Below are the code and all the weights of a small trained network. Each question names an input and a class and asks about switching units off, where a switched-off unit gives its printed mean instead of its output.

import numpy as np


def w(rows, s, z=0):
    codes = np.array(rows[::2]) - 128.0
    scale = np.full(codes.shape[1], s)
    scale[-1] = z or s
    return codes * scale


def f(y):
    return np.maximum(y, 0)


def log_softmax(a):
    a = a - a.max(-1, keepdims=True)
    return a - np.log(np.exp(a).sum(-1, keepdims=True))


def net(x, mask):
    res = np.array(x, float).reshape(1, 3) / 4 @ E
    y = f(res @ A[0][:, :-1].T + A[0][:, -1])
    res = res + np.where(mask, y, B[0][:, -1]) @ B[0][:, :-1]
    return log_softmax(res[-1] @ U[:, :-1].T + U[:, -1])


A, B = {}, {}
E = w([
[154,23,69,167,117],'x0',
[109,180,78,198,62],'x1',
[128,177,35,107,248],'x2',
],0.015)
A[0] = w([
[140,86,112,165,121,207],'N0',
[122,176,64,206,28,90],'N1',
[136,133,107,122,143,255],'N2',
[121,138,168,124,84,233],'N3',
[132,73,150,135,81,125],'N4',
[129,34,193,63,160,110],'N5',
[134,108,88,157,171,98],'N6',
[140,99,188,155,91,19],'N7',
[135,221,206,110,108,99],'N8',
[139,8,78,156,101,61],'N9',
[112,120,136,91,88,56],'N10',
],0.017,0.0099)
B[0] = w([
[78,116,156,179,73,210],'N0',
[216,131,198,103,211,251],'N1',
[115,78,69,233,88,204],'N2',
[75,115,85,254,113,222],'N3',
[105,115,63,148,159,214],'N4',
[208,146,199,148,188,233],'N5',
[116,162,99,65,151,191],'N6',
[170,157,37,40,171,191],'N7',
[87,122,141,22,66,229],'N8',
[78,153,145,30,61,254],'N9',
[134,137,106,90,155,150],'N10',
],0.023,0.019)
U = w([
[79,135,188,51,83,90],'0',
[189,136,217,124,201,67],'1',
[118,147,9,107,195,86],'2',
[100,99,151,215,99,254],'3',
],0.013,0.0093)

Each question gives the input, the list of numbers given to net, and the class t.
The units are the neurons (one row each of A and B). Each row of codes is followed by its name. A weight is (code - 128) times the scale printed after its matrix; where a second scale follows, it is the last column's (A, B and U).
mask holds one flag per neuron, in row order. A switched-off neuron (its flag False) gives its mean, the last column of its row in B, instead of its output. The means were averaged over made-up inputs and are rounded, as every weight is.
A unit's drop is (log p(t) with every unit on - log p(t) with that unit switched off) / (log p(t) with every unit on - log p(t) with every unit switched off).
The circuit of an input: a set's keep is (log p(t) with only the set's units on - log p(t) with every unit switched off) / (log p(t) with every unit on - log p(t) with every unit switched off). Starting from all 11 units, units are removed one at a time, each time the one whose removal leaves the highest keep (on an exact tie, the one counted first), for as long as the keep stays at least 0.8.
circuit, biggest first: the units of the circuit, biggest drop first
most important unit: the unit with the biggest drop
top k neurons: the k neurons with the biggest drops, biggest first
drop when u is switched off: that unit's drop, to one decimal
input [2,-3,1], class 3: most important unit -> N1
input [-2,-3,2], class 3: circuit, biggest first -> (N1 N9 N7)
input [-7,2,-8], class 2: top 2 neurons -> (N7 N3)
input [2,0,-4], class 2: top 2 neurons -> (N7 N4)
input [1,-2,-4], class 2: top 4 neurons -> (N7 N1 N4 N2)
input [-6,0,6], class 0: top 2 neurons -> (N8 N4)
input [-1,-2,3], class 3: top 2 neurons -> (N7 N1)
input [3,-2,1], class 3: top 2 neurons -> (N8 N1)
input [-1,-4,-4], class 1: top 3 neurons -> (N5 N2 N6)
input [-3,2,2], class 3: circuit, biggest first -> (N9 N7)
input [4,-2,4], class 0: top 4 neurons -> (N3 N4 N7 N6)
input [-3,-3,0], class 3: top 4 neurons -> (N1 N9 N7 N6)
input [6,-3,-8], class 2: top 3 neurons -> (N4 N7 N8)
input [-8,4,6], class 0: most important unit -> N8
input [6,7,-8], class 2: top 4 neurons -> (N4 N7 N5 N3)
input [-4,1,4], class 0: top 4 neurons -> (N3 N4 N7 N8)
input [3,1,2], class 3: top 2 neurons -> (N8 N7)
input [-5,0,-7], class 2: top 3 neurons -> (N7 N3 N9)
input [-7,7,6], class 0: drop when N8 is switched off -> 3.3
input [8,-1,2], class 0: circuit, biggest first -> (N9)
input [-2,5,-6], class 2: drop when N3 is switched off -> 0.7
input [8,5,7], class 0: drop when N9 is switched off -> 0.5
input [-1,6,-5], class 1: drop when N1 is switched off -> 2.8
